x = |  -5 |  -3 | -37 |  10 |  -4 |  12 | -38 |  -6 |  11 |  14 |  -3 | -23 |
The minimum -> -38
The entry just left of 11 -> -6

grid =
| -23 |  22 | -23 |  -9 |  14 |  12 |  16 |  -1 |
| -11 |  16 |  -7 | -10 |   8 |  18 |  21 |   3 |
|  13 | -11 |   9 |  -3 |  -9 |  -7 |  16 |  -2 |
|   2 |   0 |  -3 | -18 |  -2 |   6 |  36 |   2 |
|   2 |   1 |   2 |   2 |  -4 |  -8 |  27 | -12 |
| -10 |  -2 | -20 | -10 |   5 |  -2 | -26 |  10 |
What is the entry in the top-right corner?
A: -1
What is the third entry on the main diagonal?
A: 9
The entry just left of the smallest entry is -2
What is the entry in the bottom-left corner?
A: -10
What is the last entry of the smallest entry's row?
A: 10
The entry just right of 21 -> 3
What is the fifth entry from the end, reading row by row?
A: -10
The fourth entry from the end, reading row by row -> 5
The entry just left of the largest entry: 6
The largest entry in the first column is 13
What is the top-left entry?
A: -23
The top entry of the column that holds the largest entry is 16
What is the first entry of the largest entry's row?
A: 2
What is the maximum?
A: 36
What is the second-last entry, reading row by row?
A: -26
What is the second entry in reading order?
A: 22
The entry just left of -12 is 27
The 2nd entry on the main diagonal -> 16
The entry just right of 18: 21
What is the entry just right of the largest entry?
A: 2
The fourth entry in reading order: -9
What is the smallest entry in the last column?
A: -12

Read these off the array that follows. Counting starts at 1.
1) Read off the bottom-left entry.
2) Read off the entry at row 1, column 1.
3) Read off the entry directly above -11.
4) Read off the entry at row 1, column 2.
5) Read off the entry at row 2, column 1.
6) Read off the entry just right of -28.
7) Read off the entry just left of the largest entry.
8) Read off the entry in row 1 and column 3.
5	1	-15	-18	8
-3	0	42	-28	-10
-8	0	35	-45	-10
-11	-1	-46	15	-3
14	-3	-21	22	24
1) 14
2) 5
3) -8
4) 1
5) -3
6) -10
7) 0
8) -15

a =
|  8 | 14 | 11 |  6 | 16 |
| 13 | 15 |  6 | 11 | 21 |
| 20 |  7 | 11 | 20 | 42 |
| 15 | 35 | 12 | 17 |  9 |
| 15 | 22 | 12 | 19 | 16 |
| 12 | 20 |  7 | 12 | 11 |
|  6 |  6 | 11 | 19 |  9 |
| 12 | 17 | 14 | 11 | 15 |
|  7 | 25 | 13 | 10 |  5 |
|  5 | 14 | 20 | 17 | 13 |
| 12 | 17 | 26 | 26 | 33 |
Rows and columns are numbered from 1.
Give the entry in row 1 and column 1.
8
The entry at row 2, column 1: 13
The entry in the bottom-right corner -> 33
Give the entry in row 1 and column 2.
14
The entry in the bottom-left corner is 12
The entry in row 3 and column 2: 7
The entry directly above the centre entry -> 12
The entry just left of 33 is 26
The entry just right of 35 -> 12
Give the entry in row 1 and column 3.
11
Give the entry just left of the centre entry.
20
Give the entry at row 3, column 1.
20
The entry directly above 42 is 21
The entry just left of the largest entry -> 20
The top entry of the column that holds the largest entry -> 16
Give the entry at row 2, column 2.
15
Give the entry at row 3, column 3.
11
Give the entry directly below the largest entry.
9

X =
 13    5   -9    1   24   19   -8   11   -2    0
 10  -26   -4  -13   16   10   -2    0    4  -17
  3   30   -9   -1    6   12    1    5  -10    9
 11    1    5    2   -5   -1  -19    3   -1  -15
  2   37   -9   -2    4    9    6    2  -14   11
The entry directly above 30: -26
The third entry in reading order -> -9
Read off the entry in the bottom-left corner.
2
The entry in the bottom-right corner: 11
The entry in the top-right corner is 0
The entry directly above the largest entry -> 1
Read off the maximum.
37
Read off the entry in the top-left corner.
13
The entry directly below 12: -1
Read off the top entry of the column that holds the largest entry.
5
Read off the largest entry in the first row.
24
The entry just left of -8: 19
Read off the 2nd entry on the diagonal from the top-right corner.
4
The entry just right of -26 -> -4
The entry just left of -10: 5
The second largest entry: 30
The entry directly below -19 -> 6
